Below are the code and all the weights of a small trained network. Each question names an input and a class and asks about switching units off, where a switched-off unit gives its printed mean instead of its output.

import numpy as np


def w(rows, s, z=0):
    codes = np.array(rows[::2]) - 128.0
    scale = np.full(codes.shape[1], s)
    scale[-1] = z or s
    return codes * scale


def f(y):
    return y / 2 * (1 + np.tanh(0.7978845608 * (y + 0.044715 * y**3)))


def log_softmax(a):
    a = a - a.max(-1, keepdims=True)
    return a - np.log(np.exp(a).sum(-1, keepdims=True))


def net(x, mask):
    res = np.array(x, float).reshape(1, 6) / 4 @ E
    y = f(res @ A[0][:, :-1].T + A[0][:, -1])
    res = res + np.where(mask, y, B[0][:, -1]) @ B[0][:, :-1]
    return log_softmax(res[-1] @ U[:, :-1].T + U[:, -1])


A, B = {}, {}
E = w([
[103,134,141,128],'x0',
[147,110,255,137],'x1',
[99,94,140,97],'x2',
[159,174,115,169],'x3',
[145,215,162,24],'x4',
[179,210,110,199],'x5',
],0.0096)
A[0] = w([
[114,200,137,40,102],'neuron 1',
[102,94,129,116,153],'neuron 2',
[106,197,106,165,57],'neuron 3',
[90,98,89,59,130],'neuron 4',
[84,36,186,67,132],'neuron 5',
[47,162,46,122,156],'neuron 6',
[148,161,98,166,98],'neuron 7',
[82,83,99,183,92],'neuron 8',
[113,121,62,112,34],'neuron 9',
[111,155,160,95,119],'neuron 10',
[130,126,216,188,132],'neuron 11',
[114,191,165,124,100],'neuron 12',
[116,188,130,109,76],'neuron 13',
[109,116,206,99,114],'neuron 14',
[128,189,142,77,173],'neuron 15',
[148,126,122,115,140],'neuron 16',
[96,168,53,96,130],'neuron 17',
[109,73,122,207,104],'neuron 18',
[114,84,173,113,120],'neuron 19',
[197,136,132,69,122],'neuron 20',
[109,86,131,174,78],'neuron 21',
[131,112,156,106,114],'neuron 22',
[3,134,149,80,144],'neuron 23',
[177,127,244,123,113],'neuron 24',
[61,152,108,159,6],'neuron 25',
[104,135,67,115,107],'neuron 26',
[144,94,129,110,95],'neuron 27',
[75,110,168,118,146],'neuron 28',
],0.014,0.0022)
B[0] = w([
[10,195,123,165,224],'neuron 1',
[176,146,82,166,161],'neuron 2',
[158,159,117,182,177],'neuron 3',
[112,162,131,147,193],'neuron 4',
[107,130,39,137,251],'neuron 5',
[193,17,209,51,203],'neuron 6',
[115,159,93,125,178],'neuron 7',
[87,160,97,153,198],'neuron 8',
[152,69,182,127,165],'neuron 9',
[101,189,125,199,164],'neuron 10',
[201,109,151,98,213],'neuron 11',
[125,157,50,107,171],'neuron 12',
[125,142,127,172,164],'neuron 13',
[165,76,173,145,198],'neuron 14',
[128,128,87,164,199],'neuron 15',
[112,114,93,142,131],'neuron 16',
[189,53,138,119,193],'neuron 17',
[37,254,75,165,219],'neuron 18',
[100,130,165,136,181],'neuron 19',
[72,197,72,242,172],'neuron 20',
[120,242,106,172,178],'neuron 21',
[148,147,150,100,151],'neuron 22',
[144,157,134,62,205],'neuron 23',
[156,58,151,26,231],'neuron 24',
[123,67,135,72,137],'neuron 25',
[161,66,192,70,169],'neuron 26',
[111,124,178,133,139],'neuron 27',
[197,93,101,146,174],'neuron 28',
],0.0059,0.011)
U = w([
[113,151,83,134,1],'0',
[249,92,110,94,255],'1',
],0.014,0.00046)

Each question gives the input, the list of numbers given to net, and the class t.
The units are the neurons (one row each of A and B). Each row of codes is followed by its name. A weight is (code - 128) times the scale printed after its matrix; where a second scale follows, it is the last column's (A, B and U).
mask holds one flag per neuron, in row order. A switched-off neuron (its flag False) gives its mean, the last column of its row in B, instead of its output. The means were averaged over made-up inputs and are rounded, as every weight is.
A unit's drop is (log p(t) with every unit on - log p(t) with that unit switched off) / (log p(t) with every unit on - log p(t) with every unit switched off).
The circuit of an input: a set's keep is (log p(t) with only the set's units on - log p(t) with every unit switched off) / (log p(t) with every unit on - log p(t) with every unit switched off). Starting from the 12 units with the biggest drops (on a tie, the unit counted first), units are removed one at a time, each time the one whose removal leaves the highest keep (on an exact tie, the one counted first), for as long as the keep stays at least 0.8.
units of the circuit, in order: the units of the circuit, biggest drop first
top k neurons: the k neurons with the biggest drops, biggest first
drop when u is switched off: that unit's drop, to one decimal
input [8,-8,-1,8,-7,4], class 1: units of the circuit, in order	neuron 6
input [4,-6,-2,6,-5,8], class 1: top 3 neurons	neuron 6; neuron 1; neuron 17
input [3,-6,-3,1,4,-1], class 1: top 3 neurons	neuron 6; neuron 17; neuron 18
input [-2,-2,-8,8,0,-2], class 1: top 2 neurons	neuron 1; neuron 18
input [2,-6,4,-4,5,4], class 1: top 3 neurons	neuron 6; neuron 17; neuron 18
input [-7,-3,2,2,-2,3], class 1: top 2 neurons	neuron 1; neuron 20
input [2,-7,-8,1,4,-3], class 1: top 2 neurons	neuron 6; neuron 17
input [7,5,5,2,-3,-1], class 1: top 2 neurons	neuron 1; neuron 11
input [-5,5,4,-6,8,-5], class 0: drop when neuron 1 is switched off	0.4
input [-6,-5,3,3,-4,4], class 1: drop when neuron 24 is switched off	-0.1
input [-4,-7,-4,5,5,5], class 1: drop when neuron 17 is switched off	0.6
